Look-ups in named tables: a row name and a column name give one cell, copied from the table.

pumema:
columns: pagifar, davaf, gul, tiv, rifo
davu: [-0.92, 0.20, 3.00, -2.65, -2.89]
dugag: [0.52, -1.75, -0.17, -1.32, 0.04]
lugi: [0.25, -3.11, 1.42, 0.47, -1.45]
mes: [7.89, -8.91, -0.30, 3.05, -3.46]
mozi: [4.27, -1.82, -1.72, -1.70, -4.33]
ruveko: [-0.49, -1.98, -2.20, 2.27, -0.74]
buf: [1.77, 0.99, -0.25, 0.30, -0.44]
nuvukev: [2.72, -1.64, -2.06, -0.16, -1.17]
zal: [2.77, -2.76, 1.53, -4.36, -3.46]
lemavem: [0.63, -1.54, -1.29, 0.77, -1.47]

davaf of nuvukev = -1.64
gul of nuvukev = -2.06
tiv of mozi = -1.70
pagifar of lugi = 0.25
tiv of nuvukev = -0.16
pagifar of davu = -0.92
tiv of zal = -4.36
pagifar of mes = 7.89
Which row has the largest rifo? dugag

tes.tsv
	veg	gegab	beka	rivefi	gomu	pefa	viteg	fovorol	gizapok
duviso	160	164	204	159	146	163	116	74	103
dimo	195	151	126	144	147	79	125	94	133
romudam	190	123	112	119	110	104	111	105	165
tupa	175	136	99	140	142	81	101	112	155
bulo	121	124	112	133	137	127	60	140	145
vif	161	154	122	225	146	126	106	95	152
rekotug	147	162	155	226	155	147	103	90	132
radoni	121	124	110	133	141	129	59	138	147
vodez	177	113	142	152	83	174	112	102	185
dum	168	166	182	144	162	121	117	79	94
zoz	185	130	143	188	97	164	125	86	184
golaz	185	136	125	104	139	87	110	104	136

What is the rivefi of bulo in tes? 133
What is the gizapok of duviso in tes? 103
What is the fovorol of romudam in tes? 105
What is the gomu of tupa in tes? 142
What is the veg of golaz in tes? 185
What is the beka of romudam in tes? 112
What is the viteg of vif in tes? 106
What is the gomu of rekotug in tes? 155
What is the gomu of zoz in tes? 97
Row with the largest rivefi: rekotug

kag
|  | zupim | kig | sifami | gune | butes | detum | zalevo |
|---|---|---|---|---|---|---|---|
| kubes | 66 | 51 | 22 | 73 | 39 | 49 | 72 |
| zibu | 44 | 67 | 51 | 68 | 69 | 35 | 43 |
| gunisu | 65 | 49 | 27 | 76 | 38 | 60 | 77 |
| vovevin | 68 | 53 | 20 | 69 | 41 | 32 | 59 |
| dep | 66 | 51 | 23 | 72 | 39 | 49 | 71 |
| kebi | 67 | 44 | 48 | 64 | 64 | 66 | 53 |
| lafe | 63 | 47 | 30 | 78 | 37 | 68 | 82 |
| kikive | 40 | 68 | 49 | 71 | 70 | 34 | 42 |
| bunike | 65 | 50 | 22 | 73 | 38 | 49 | 71 |
| tuvuz | 63 | 48 | 29 | 77 | 38 | 64 | 80 |

kig of kubes: 51
butes of kebi: 64
gune of kubes: 73
butes of zibu: 69
kig of kebi: 44
gune of lafe: 78
kig of kikive: 68
butes of vovevin: 41
zupim of kebi: 67
sifami of dep: 23
zupim of vovevin: 68
zupim of tuvuz: 63
kig of lafe: 47
Which row has the largest zalevo? lafe

fop =
	bam	zir	mek	pubavo	dasif	dumako	rozu	vol	bifeket
mit	118	112	120	142	188	160	103	114	209
mugevur	208	235	137	215	166	169	160	29	213
kele	200	138	194	94	219	137	88	130	71
zatesa	102	62	239	141	32	197	227	91	86
fitol	34	184	92	195	66	112	149	66	131
sagazi	173	112	209	38	132	81	145	91	91
duv	220	220	156	231	229	85	33	105	64
zol	59	78	53	134	236	54	72	63	138
dofuz	82	170	171	44	93	136	187	199	86
zok	113	111	219	166	165	192	114	28	194
zavo	138	121	102	214	187	195	225	54	73
kep	174	61	56	116	124	127	167	114	209

rozu of zol = 72
zir of mugevur = 235
dasif of zol = 236
dumako of duv = 85
bifeket of kele = 71
rozu of duv = 33
bifeket of zavo = 73
bam of mugevur = 208
pubavo of fitol = 195
bifeket of mit = 209

nom =
|  | dekad | vagal | zaz | fol | zagar | zit | pivavo |
|---|---|---|---|---|---|---|---|
| nuv | 172 | 155 | 76 | 45 | 55 | 101 | 225 |
| fet | 185 | 125 | 137 | 147 | 80 | 157 | 185 |
| nuti | 137 | 179 | 119 | 142 | 75 | 83 | 210 |
| lik | 149 | 168 | 148 | 201 | 77 | 117 | 196 |
| bipo | 143 | 185 | 113 | 124 | 74 | 93 | 219 |
| nilet | 186 | 128 | 138 | 154 | 80 | 160 | 186 |
| kenoro | 204 | 255 | 121 | 66 | 125 | 35 | 218 |
| gar | 138 | 180 | 116 | 134 | 69 | 93 | 212 |
| birizu | 145 | 185 | 117 | 137 | 95 | 83 | 203 |
| tiri | 142 | 162 | 136 | 181 | 68 | 114 | 209 |
| ruzipeb | 155 | 161 | 153 | 204 | 81 | 121 | 198 |
| kinal | 159 | 214 | 104 | 64 | 67 | 77 | 229 |

lik, pivavo: 196
tiri, fol: 181
nuti, fol: 142
fet, zaz: 137
tiri, vagal: 162
nuti, pivavo: 210
kenoro, pivavo: 218
gar, zit: 93
birizu, dekad: 145
birizu, zit: 83
lik, zaz: 148
birizu, fol: 137
lik, vagal: 168
fet, vagal: 125
tiri, dekad: 142
fet, zit: 157
nuti, zit: 83
lik, zit: 117

